Each row is followed by its class number.
[  52   49  -42  -40  -75  -58  -39  -35 -124  125   58   26    1   20
   22   32  115   16  -74   28   -4 -110   -5   30  -96  -82    0  -37
  -62  -66  107 -101  -68 -112  -45  -30]  4
[-114   53   36   19  -59  -26   47  -22  -11   45   33   62  -82  -73
   20  -28   59  -23  -59   -5   22 -117    2  -41   65  -20   17  -36
  -15   52   19  -28  -45   45  -31  105]  0
[-127   24  -19  -50  -71   10  102  -15  -55   63    1   44 -116    3
   -4  -27    3   -3   17   70  -20  -76   14  -27   26   11  -14  -14
   -7   58  -53   70  -75   15  -55   37]  3
[ -28   35   36  -18  -36 -106   34    8   22   -6  -12  -10 -196  -20
  -38  -33   67   -3  -45   84  -76 -109  -48   -7   49   16   42  -32
  -18   95  -43  -95  -43  -26  -32   68]  9
[  11   28  -42  -33  -59   34  -42   -2 -115   53   30   18  -45   13
  -15   49   27    6   -3  -41   13  -73  -29  -15  -65   -5  -58  -47
   10  -53   59  -38  -42  -48  -20  -14]  2
[  19   26   -3    7  -38  -85  -45  -22   10   -2  -34  -47 -133   29
   22  -39   42    0    4  -30  -43  -23    0  -10   86   29    7  -39
   22   34    4  -83  -24  -21  -50   48]  1
[  -6   33  -25   21  -49  -72  -38   -7   25  -29  -11  -81 -119   -3
  -58  -69   39  -25  -26    9  -41  -39   11  -37   92  -10   58  -46
  -13   49   27  -93   -4   -5 -106  122]  4
[-18 -28   5  18  41 -63  -1   5  -4 -41 -12  17  79 -39 -19  30 -19   6
 -86  -1 -13  -8 -57  39   3  72 -24  23  36 -13  28  77  -8  -9 -15  12]  10
[ 201 -256 -141  -19   70 -271  -16 -174  -12 -102 -156  -58   71  -43
    8 -172  -22 -160  108   -8  312 -554  139  471   43  345 -293  227
  307  256   21  308  -14  320   96  -82]  4
[-144   64   40  -41  -85  -14   47   -4  -20   28   71  149  -32  -30
   35  -48   22  -17  -53   25    4  -57   12  -24   60   -8   19  -46
  -12   51  -36   -6  -22   54  -25   67]  3
[  -9  -16   39   -3  -36  -38   -6  -83   29   19  -17   -7 -176  -39
   33  -25   48    0  -25   -2  -43 -180   42   68  109   13   75  -59
   37   88  -26  -60  -27   44  -51   71]  7
[-162    8    7  -23 -103  -31   68  -34   24  -13    3   -1  -89 -102
  -32  -13  -47  -26    9  -38    4   42  -28  -61   83   36  -24  -47
  -15   66 -117    8   -8   54  -79  107]  10
[-149 -422 -279   26  235 -353 -269 -406 -135  405 -285 -308 -129  -69
  344  253 -143  182 -447 -340   -9 -175  114  385  217  497 -556   80
  379   60 -899  632   -3   43 -343 -190]  10
[-54   9  23 -15   0 -52 -65   7 -10 -57  40  97 149 -64   2  41 -48  16
 -99 -49  -6 -40 -24  36  25  84 -32 -26  69 -60  40  42  20  25  24  12]  10
[ -48   46  -72   -5  -24 -109  -36  -16   23  -13   -8  -97 -138   -4
  -59  -35  -76  -60   35   10  -65  -21   -9  -43   72   95    6  -15
   61   16 -108   -5   19  -20 -123   77]  4
[-38  25  -6  28   4  12 -16  31 -64  12  16  42  40   0  13  32 -12  26
 -56  -8 -26 -52 -23  18 -19  50 -37 -10  21 -22  42  17 -21   8 -13 -19]  2
[ -35   23   -8   34  -76 -140   -9  -59   53   21  -76  -69 -240  -55
  -15  -55   41  -49    5   23  -61  -33   -5  -39  119   61 -104  -66
    6  114  -40  -70  -19  -72 -137   85]  1
[-167   98   27   10  -86  -67   27   22    2   50   74   70  -81  -86
  -22  -29  -32  -56  -93   53  -29  -54  -21  -64   37   -8   -1  -56
  -23   39  -40  -39   -3  -31 -103   67]  4
[-123  107 -185  123 -169  -16  -84   47  128 -195  -18 -185 -115 -203
  -18  -85 -301 -197  274 -183    5  183    0 -196  182  155 -196  -45
  127   61  -86  -53   63   13 -276  103]  1
[  81  -26  -53  -34   64  -46  -36  -86  -40   21  -61  -66 -134  -23
    2   48   87  -33  -21    6   18 -123  -15   74  -71   51  -55   48
   86   29   52   63  -32  -56  -29  -54]  7
[-36  14   7  44  -2 -64 -30   0 -48 -35   5 -10  52 -40   6  -7 -15 -34
 -94   6 -14  17 -13  24  42  58 -15 -19  40  15  55  56  29  26 -62  37]  4
[-59  75  -1  40  40 -54 -33  13 -25  -8  26  38 -18 -63   0  33 -53 -33
 -25   7 -30 -94 -29 -26   4  87 -31 -13  96 -21  44  40 -11 -49  12  27]  0
[ -15   38   19    1   37  -84  -53  -23  -39  -16   34   48   90   -4
   56   40    6   15  -90   11   15 -127   24   97   10   95  -18   25
   72    3  104   26  -26  -24   32  -36]  6
[-104   29   49  -60 -121  -43   75  -35  -15   70   50  109   50  -77
  -19  -35   84    8  -95  -10   65 -132  -12   -8   47  -68   -1  -38
  -85   43   33  -52  -72   41  -24   59]  10
[-146   24   44  -32  -77   31   81  -22   -4   21   23   93  -61  -21
    3  -49   21   27  -46   22   22  -49   34  -41   80   10   14  -57
  -17  111  -18   17  -39   39  -46   73]  3
[ -35  -24  -45  -19   42  -75  -66 -112  -29   -3  -69  -48 -187  -53
    6   61   79    3  -37   10    7 -141   23   74  -25  103  -81   19
   62   66  -29   66  -39  -49    1  -36]  6
[-186   80   48  -15  -51  -74   79    3   19   62   16   61  -96   -9
  -28  -47   22   -3 -110   98  -21  -50   17  -22   37   33   33  -26
  -18  110  -22    5  -36   -4  -86  110]  4
[-141   44   58  -13  -65  -26   84  -36  -36   47   29   49  -57  -24
  -21  -10   74   15  -51   31   34  -73   19   -3   49   -3   53   -8
  -44   89   36    4  -76    0  -38   52]  6
[  17   25  -14   17  -49 -115  -35  -18   -1  -26  -17 -131 -153   13
  -35  -59   -9  -75  -22   11  -66    8  -25  -57   94   13  -10  -50
   19   48  -32  -74   30  -10 -118  137]  4
[ -31   76  -85  -62   43 -118  -95   20  -52  -10  -17   12 -151  -27
   14   14   -4  -50  -25   64  -43 -172  -15   45  -10  182 -102   55
  110  -38  -45  104  -10   -2  -27   -2]  3
[-122  -18   -5  138  -75 -101   -8 -114  133  -10   30   37 -266 -161
  -97    8 -213 -106   84   32   57 -133  -24    6   51  142 -175 -164
  143  129 -147  -47   56 -217  -54    5]  5
[-128  -42   51   55   16   75   64   21    7   13  -24   26   -1  -44
   -7  -15  -88   40    8   33   63  -12   51   14   22  135  -54   -8
   39  131  -20  110   18   75   49   33]  2
[ 13  30 -11 -65 -74 -24 -17 -54 -81  81  39  82 -49  30  28  35 120  -6
 -22  19   5 -71   9  41 -72 -53 -24  -9 -22 -66  68 -41 -76 -34  11  -8]  8
[ 110  114 -104  -47  -76 -117 -134   63 -174   56  143    2  -69  -61
  -30   81  -74 -160   83   16  -74  -29 -138  -97 -110   41 -185  -21
   69 -241   17  -27   22 -216  -71  -72]  3
[ -37   46  -21   -2   91  -78  -88  -21   31   51   11   -2 -152  -42
  -21   57   64  -24  -88    8  -22 -108  -37    7  -77   65  -46   56
   84  -20  -43   19   10  -90  -34  -39]  7
[-149   73   27   34 -123  -56   52   -8  -10   25   38   80 -228  -72
  -14  -22    2  -48 -105   49  -28  -72  -29  -49   45   -2  -37  -66
  -16   74  -68  -52  -42  -44  -94  105]  5
[-135   92   40  -65  124  -25  -62   27  -20    1   16   58 -110  -57
   30   82  -71   -7  -89   34  -41  -43  -27   14  -48  178    7   54
  167  -18 -104  161   48    8   64  -34]  7
[-169    8   71   -2  -88   -8   72  -61    6   30    3   52  -87  -58
   -2  -25   47    7  -63   14   41 -107   53    2   99   -7    9  -51
  -24  137   24   -3  -56   34  -48   81]  6
[-152  -64   93  -34  -20   42  -17  -58   62   40  -85   98  -21   21
  -47  -43  221  126  -56   15  -56   90  115   -1   82 -142  106  -12
 -143   40 -197  -38   33  216  133   77]  5
[   5   91  -43   19  -54 -202  -42  -83  -31  -51   83  -11 -148  -25
  -22    1  -96 -213   74   43 -115   -7  -93  -35   42   56  -60  -48
  115  -91 -156  -26   10 -108  -33   21]  8
[  13   20   -6  -62  -77  -40  -19    6 -116   73   39   67 -142  -42
   17   51  124  -15  -93   15  -25 -128  -69   13 -100  -74  -37  -32
  -18  -14   50  -72  -79  -81   -5  -36]  9
[ -60   92  -35   -1   64  -48  -68  -39  -37   72  -36   -7 -203  -55
   14   88   37  -47  -47    6   34 -162  -28   -8  -95   84  -73    1
   67    6   -3   41   -9  -98    0  -23]  0
[  60   -3  -50 -105  -52   74  -22  -83 -126   54   22   21   10  109
   41   43   70   49   31 -105   63  -30   -9   13  -91  -60    9  -48
    7  -28   36  -68  -64    6   56  -31]  2
[-107   56   25  -24  -94  -23   52  -60  -49   25   -1   63  -86  -35
  -21  -50   66    2  -61  -39   36 -128   -6  -24   72   40  -25  -62
  -23  121  -14  -37  -35   60  -53   58]  2
[  -9   65   21   -1  -86  -75  -63  -42  -31   92  101   64  -21   50
   15   -2  170   37 -167   -1   15    1   -1    0  -22 -137   72  -85
  -42  -10   86 -224   -8 -101  -12   68]  4
[-145  -23   80    4  -93  -40   48  -89  -14   -5    4   57  -72  -54
   14  -34   88   -2  -78  -14   38 -102   53   43  139    8   32  -49
   -2  124   12   10  -45   99  -25   96]  6
[-148   -5  110   15 -113   52  115  -28  -10    4  -53   37 -110  -65
   11  -46   74   60 -113  -34  -35  -50   36  -39  146  -44   13 -112
 -116  174  -75  -59  -23  114 -122   91]  2
[-165   73   16  -10  -70  -65   71   19  -10   60   78  123 -156  -78
    6  -31  -56  -47  -22   78  -36  -83  -10  -28   23   81  -59  -41
    1   71  -97   30  -39  -59 -101   67]  3
[-161   10   40  -82 -114    0   78   28  100   14   17  123 -272 -120
  -72  -91  -87  -18  -41   40   -4 -313  -25  -86   64   85  -82 -121
   46  144   78  -57  -12  -30  -69   99]  9
[  23  -25  -50  -53   88  -51  -65  -53  -25   53  -48  -50 -222  -25
   23   69   20  -19   -7   49  -11 -180   14   94 -100  148  -75   77
  137    9  -52  115  -29  -41   17  -39]  7
[-154  -28   28   -7  -60  -16   47  -80   -3  -25    1   57  -68  -45
  -27  -33   10  -10  -20   -6   45 -115   48   32   89   48   -8  -26
   51  111    9   66  -56   65  -16   79]  6
[ -10  -23  -33  -48   29  -25  -73  -39    5   25  -74   32 -144   32
   20   26   31   11  -71   12   37 -172   34   85  -47   77  -65   23
   63    8  -29   52   -8   22   27   -5]  5
[   4  -22  -34  -43   77  -23  -51  -21   41   76  -31    0 -180    7
   29   60  106   18  -39   39  -17  -62  -19   30 -125   34  -61  101
  -20  -37  -28   42  -38  -28    3  -57]  8
[ -20    1   20  -10  -47 -100   13  -32   29  -20  -24  -38 -208  -43
  -24  -19   13  -45  -18   46  -70  -95  -38  -17   65   36  -14  -74
   17   93  -63  -77  -17  -43  -58   58]  9
[  15  -65  -34  -99   -3   38  -17  -78  -94   31 -108   -6  -98   29
   -3   19   57  -21   39    6   68 -186   27   82  -44   72  -93   19
   65   46   17  142  -57  127   74  -13]  2
[   2   24  -10  -31  -27   27   10  -25  -54   83   56   18  -39   -2
   -1   54   27  -28  -21    4    0  -11  -29  -32  -96  -82  -23  -13
   33  -37   45  -23  -41 -120  -40  -20]  7
[-157  212  -15   -1   54  -65  -54   49   10  -49   33  -21 -159   -9
  -39    6 -112   17   -1  -31  -48  -42  -19 -108   99  243  114  -19
  120   -6  -78  -11   74   -4  -24  111]  0
[   7   27  -36  -15  108  -51  -75   18  -11   57  -35   -8 -178  -32
   32   40  114   18  -59   24   10 -196    3   56  -88   75  -12   71
   12  -25   51   30  -49  -13   27   19]  0
[-156   99   27   30  -33  -63   29  -26   52   43   28   58 -134  -84
  -24  -15   -4  -77  -55   24  -11 -137  -41  -86   75    7   -6  -61
   -4   34  -33  -22  -21  -27 -103  110]  0
[-162   -8   43  -36 -123   51   91   -4    6   35   56  131 -105  -48
   58  -69   22   10  -19   23    8  -14   59  -30   52  -29    1  -51
  -34  105  -59  -20  -25   79  -14  104]  3
[ -4  -7  24  52  66 -49  29 146 103  13  -6  -5  90  32 -19  -6 -12  -5
 -35 156 -94  10 -55  18 -15 -63  33  91 -68 -41 -46 -19 -12   7 -50   6]  9
[ -71   33   23   36   37   14  -51   14  -77  -33   26   99  121   -8
  -18   32   36   41 -101  -43   16  -17  -32   27    7   87   23    4
   57  -30   52   68   15   69   56  -33]  2
[  65  155   23  -18   85 -284  -93  111 -116  -38   20   47   75   28
    9  -49  238   -3 -187   79 -143 -115 -134   94  106   71  113  106
  -54 -184  149    6  -74   94  -43   40]  1
[  -4   39  -22  -33  -78   23  -24  -27 -115   66    8   18  -49    1
  -15   34  101   20  -24  -22   25  -61  -21  -10  -32  -28  -33  -52
  -36  -21   59  -54  -55  -19  -20    9]  2
[-36  38  23  30  54 -61 -32  18 -28 -27  16  -9  45  -4   8  47 -37  -6
 -80  30 -31 -41 -29  10  21  87 -11  33  60 -17  63  65  -7 -52 -22 -14]  6
[-217  103   67    4  -63  -49   59   21   21  115   26  118 -146  -61
   -9   -2   48   12  -97   58  -43  -16  -46  -90   17  -20  -32  -43
  -56   60  -35  -18  -77  -85  -88   30]  1
[ -94   40   13   41  -93  -72   22  -90   46  -18  -24    1 -204 -123
  -16  -50   -4  -28   10   11  -72 -103   21  -66  150   14  -47 -132
   29  131  -45  -98  -13  -22  -60  160]  0
[-161   68   50    6  -45  -40   61  -21   -3   60   11   75 -131  -83
  -15  -26   50   -3  -74    7   24 -163    4  -40   67   46   -4  -37
   11   95   22   12  -61   17  -48  114]  0
[ -55   32   10   13   41  -84  -62    4  -21   -2   36   62   66  -31
   28   50  -38  -11  -70   14  -19 -112   -3   61    4  105  -47   34
   86  -29   67   60   -6  -31   11  -45]  6
[   7   65  -29  -51  -71  -20  -20  -12 -118   77   21   38  -60   -5
  -33   21  103    8  -38  -35    9 -104  -35  -19  -61  -26  -78  -49
  -51  -25   69  -80  -49  -61  -54   -4]  2
[   5   -8   -9 -119   27   46    8  -53    5   92   39   80   42   53
   70   66  -38  -18   26   41   21  -77   20   50 -134  -45  -14   29
   90  -45  -15   46  -55  -47   65  -64]  7
[ -85  -27  118  -94  174  130 -111  158  212  -52   14  132  -28   47
  196   32 -192  185 -236  -46  -90    1  -38  -57   23  163  -17   69
  127   -7   -1   50  143  151   68   59]  8
[ -28 -123  -32   -5  131   35  -43  -90  102  -22 -101   13 -176   21
   -2   44  -19  -37   41   -6   51   -6   59   66 -130  -17 -106  -12
  161  106  -74   81    1  -66  115   38]  0
[  13 -108   18    0  -68  101 -139   53    4   17   45   83 -152  -40
 -128   24  -75   14  192  -17  -52  -85  -48  -32  -49  -30  -93  -96
   34 -110  -40  -69   29   23   90   87]  2
[ -97  202  116 -119  -20 -244 -161   19 -128  113   26  228  169   23
  -61   81   -1  -20 -163  124   77 -403   35  162   31  322 -188  -27
  159 -159  112  110  105   64   95  -35]  5
[-34  73   6 -63 -42 -53 -10 -10 -53  59  53  84 -53 -13  -2  58  88 -14
 -56  32  23 -92 -47  26 -82 -33  34 -43 -13 -13  24 -73 -58 -92   9 -54]  9
[-178 -122  -27  -42  -50  -51   79 -170  -68  -93  -59   90 -164  -10
  -90  -41   10  120  196  -22  -12  -66   82  176  147  208  107  -30
  204  120 -172  164  -82  226  182    1]  1
